Below is a small trained network, with its code and all its weights. Each question gives an input and a class and asks what happens when units are switched off, that is, made to give their printed mean instead of their output.

import numpy as np


def w(rows, s, z=0):
    codes = np.array(rows[::2]) - 128.0
    scale = np.full(codes.shape[1], s)
    scale[-1] = z or s
    return codes * scale


def norm(h):
    return h / np.sqrt((h * h).mean(-1, keepdims=True) + 1e-5)


def f(y):
    return y / 2 * (1 + np.tanh(0.7978845608 * (y + 0.044715 * y**3)))


def log_softmax(a):
    a = a - a.max(-1, keepdims=True)
    return a - np.log(np.exp(a).sum(-1, keepdims=True))


def net(x, mask):
    res = np.array(x, float).reshape(1, 6) / 4 @ E
    u = 0
    for l in range(2):
        y = f(norm(res) @ A[l][:, :-1].T + A[l][:, -1])
        res = res + np.where(mask[u : u + 11], y, B[l][:, -1]) @ B[l][:, :-1]
        u += 11
    return log_softmax(norm(res)[-1] @ U[:, :-1].T + U[:, -1])


A, B = {}, {}
E = w([
[128,130,129],'x0',
[228,164,36],'x1',
[215,92,160],'x2',
[130,254,186],'x3',
[127,128,126],'x4',
[127,127,127],'x5',
],0.0068)
A[0] = w([
[121,67,117,2],'0.n1',
[77,116,149,112],'0.n2',
[147,91,202,118],'0.n3',
[191,205,227,66],'0.n4',
[126,222,137,178],'0.n5',
[191,136,121,98],'0.n6',
[109,188,1,139],'0.n7',
[174,125,143,131],'0.n8',
[138,108,158,94],'0.n9',
[141,118,144,94],'0.n10',
[142,96,142,58],'0.n11',
],0.016,0.004)
B[0] = w([
[109,147,156,145],'0.n1',
[154,186,56,164],'0.n2',
[111,72,187,174],'0.n3',
[20,19,212,241],'0.n4',
[133,244,122,243],'0.n5',
[200,194,106,165],'0.n6',
[39,3,176,254],'0.n7',
[157,176,126,150],'0.n8',
[129,111,141,131],'0.n9',
[139,126,141,123],'0.n10',
[133,133,139,125],'0.n11',
],0.024,0.0071)
A[1] = w([
[10,187,117,95],'1.n1',
[220,52,98,254],'1.n2',
[89,237,160,91],'1.n3',
[155,102,190,68],'1.n4',
[63,158,100,105],'1.n5',
[135,112,193,107],'1.n6',
[81,131,90,64],'1.n7',
[145,165,235,55],'1.n8',
[72,137,72,90],'1.n9',
[149,109,212,89],'1.n10',
[132,102,4,167],'1.n11',
],0.015,0.0034)
B[1] = w([
[122,210,38,255],'1.n1',
[165,246,220,175],'1.n2',
[249,100,148,188],'1.n3',
[206,76,63,159],'1.n4',
[133,123,50,175],'1.n5',
[173,141,78,184],'1.n6',
[106,99,84,145],'1.n7',
[213,30,106,184],'1.n8',
[77,63,67,155],'1.n9',
[214,75,88,188],'1.n10',
[26,111,190,156],'1.n11',
],0.019,0.0084)
U = w([
[8,123,53,185],'0',
[55,2,231,226],'1',
[251,49,186,148],'2',
[195,231,242,35],'3',
[144,244,52,3],'4',
],0.015,0.0029)

Each question gives the input, the list of numbers given to net, and the class t.
The units are the neurons (one row each of A and B). Each row of codes is followed by its name. A weight is (code - 128) times the scale printed after its matrix; where a second scale follows, it is the last column's (A, B and U).
mask holds one flag per neuron, layer by layer. A switched-off neuron (its flag False) gives its mean, the last column of its row in B, instead of its output. The means were averaged over made-up inputs and are rounded, as every weight is.
A unit's drop is (log p(t) with every unit on - log p(t) with that unit switched off) / (log p(t) with every unit on - log p(t) with every unit switched off).
The circuit of an input: a set's keep is (log p(t) with only the set's units on - log p(t) with every unit switched off) / (log p(t) with every unit on - log p(t) with every unit switched off). Starting from the 12 units with the biggest drops (on a tie, the unit counted first), units are removed one at a time, each time the one whose removal leaves the highest keep (on an exact tie, the one counted first), for as long as the keep stays at least 0.8.
units of the circuit, in order: the units of the circuit, biggest drop first
unit that matters most: the unit with the biggest drop
top k neurons: the k neurons with the biggest drops, biggest first
k most important neurons of layer l: the k neurons of layer l with the biggest drops, biggest first
input [-7,-2,4,-6,2,-5], class 2: unit that matters most => 0.n7
input [-3,8,-3,-5,4,-1], class 1: 2 most important neurons of layer 0 => 0.n7, 0.n5
input [4,7,-4,8,-5,-1], class 0: top 2 neurons => 0.n7, 0.n4
input [5,-8,8,-4,3,8], class 2: top 2 neurons => 0.n4, 0.n7
input [6,-7,1,-1,-3,2], class 2: units of the circuit, in order => 0.n4, 0.n5
input [5,7,0,4,8,-5], class 0: top 3 neurons => 0.n7, 0.n5, 0.n4
input [7,0,-3,7,-1,2], class 4: 2 most important neurons of layer 0 => 0.n5, 0.n7
input [-8,5,1,0,3,6], class 3: top 4 neurons => 0.n6, 0.n4, 1.n2, 0.n5
input [4,-5,2,-4,1,2], class 2: top 3 neurons => 0.n3, 0.n7, 0.n4
input [5,2,7,-8,1,8], class 3: units of the circuit, in order => 1.n2, 0.n7
input [-2,1,2,-6,0,-2], class 3: units of the circuit, in order => 0.n4, 0.n7, 1.n2, 0.n5
input [-7,8,1,-5,-8,1], class 3: top 3 neurons => 1.n2, 0.n4, 0.n6
input [6,6,0,-4,0,-8], class 1: top 3 neurons => 0.n7, 1.n1, 1.n3
input [-5,6,-3,-2,-1,-6], class 1: units of the circuit, in order => 0.n7
input [-1,-8,-1,-8,7,-4], class 0: 3 most important neurons of layer 0 => 0.n2, 0.n7, 0.n5
input [4,1,5,-7,4,2], class 3: top 3 neurons => 0.n4, 1.n2, 0.n7
input [6,3,-7,-6,-3,-6], class 1: top 2 neurons => 0.n7, 0.n5
input [5,-1,-1,-3,-6,0], class 0: top 2 neurons => 0.n5, 0.n6
input [3,-2,-3,7,-8,-5], class 4: 2 most important neurons of layer 0 => 0.n5, 0.n7
input [2,5,-1,6,-1,3], class 0: 2 most important neurons of layer 0 => 0.n7, 0.n4
input [0,-5,-1,1,5,6], class 4: units of the circuit, in order => 0.n4
input [5,-2,-2,-1,-6,3], class 0: top 2 neurons => 0.n5, 1.n11
input [-4,-8,-2,6,5,-3], class 4: top 2 neurons => 0.n7, 1.n1
input [-2,-8,0,8,8,-7], class 4: 2 most important neurons of layer 1 => 1.n1, 1.n3
input [7,-2,2,-8,-4,6], class 2: top 2 neurons => 0.n1, 0.n7
input [-1,-6,-3,0,5,6], class 0: top 2 neurons => 0.n5, 0.n2
input [-1,-8,-1,3,-8,8], class 4: 2 most important neurons of layer 0 => 0.n7, 0.n2
input [0,-8,2,-1,-2,6], class 2: unit that matters most => 0.n3
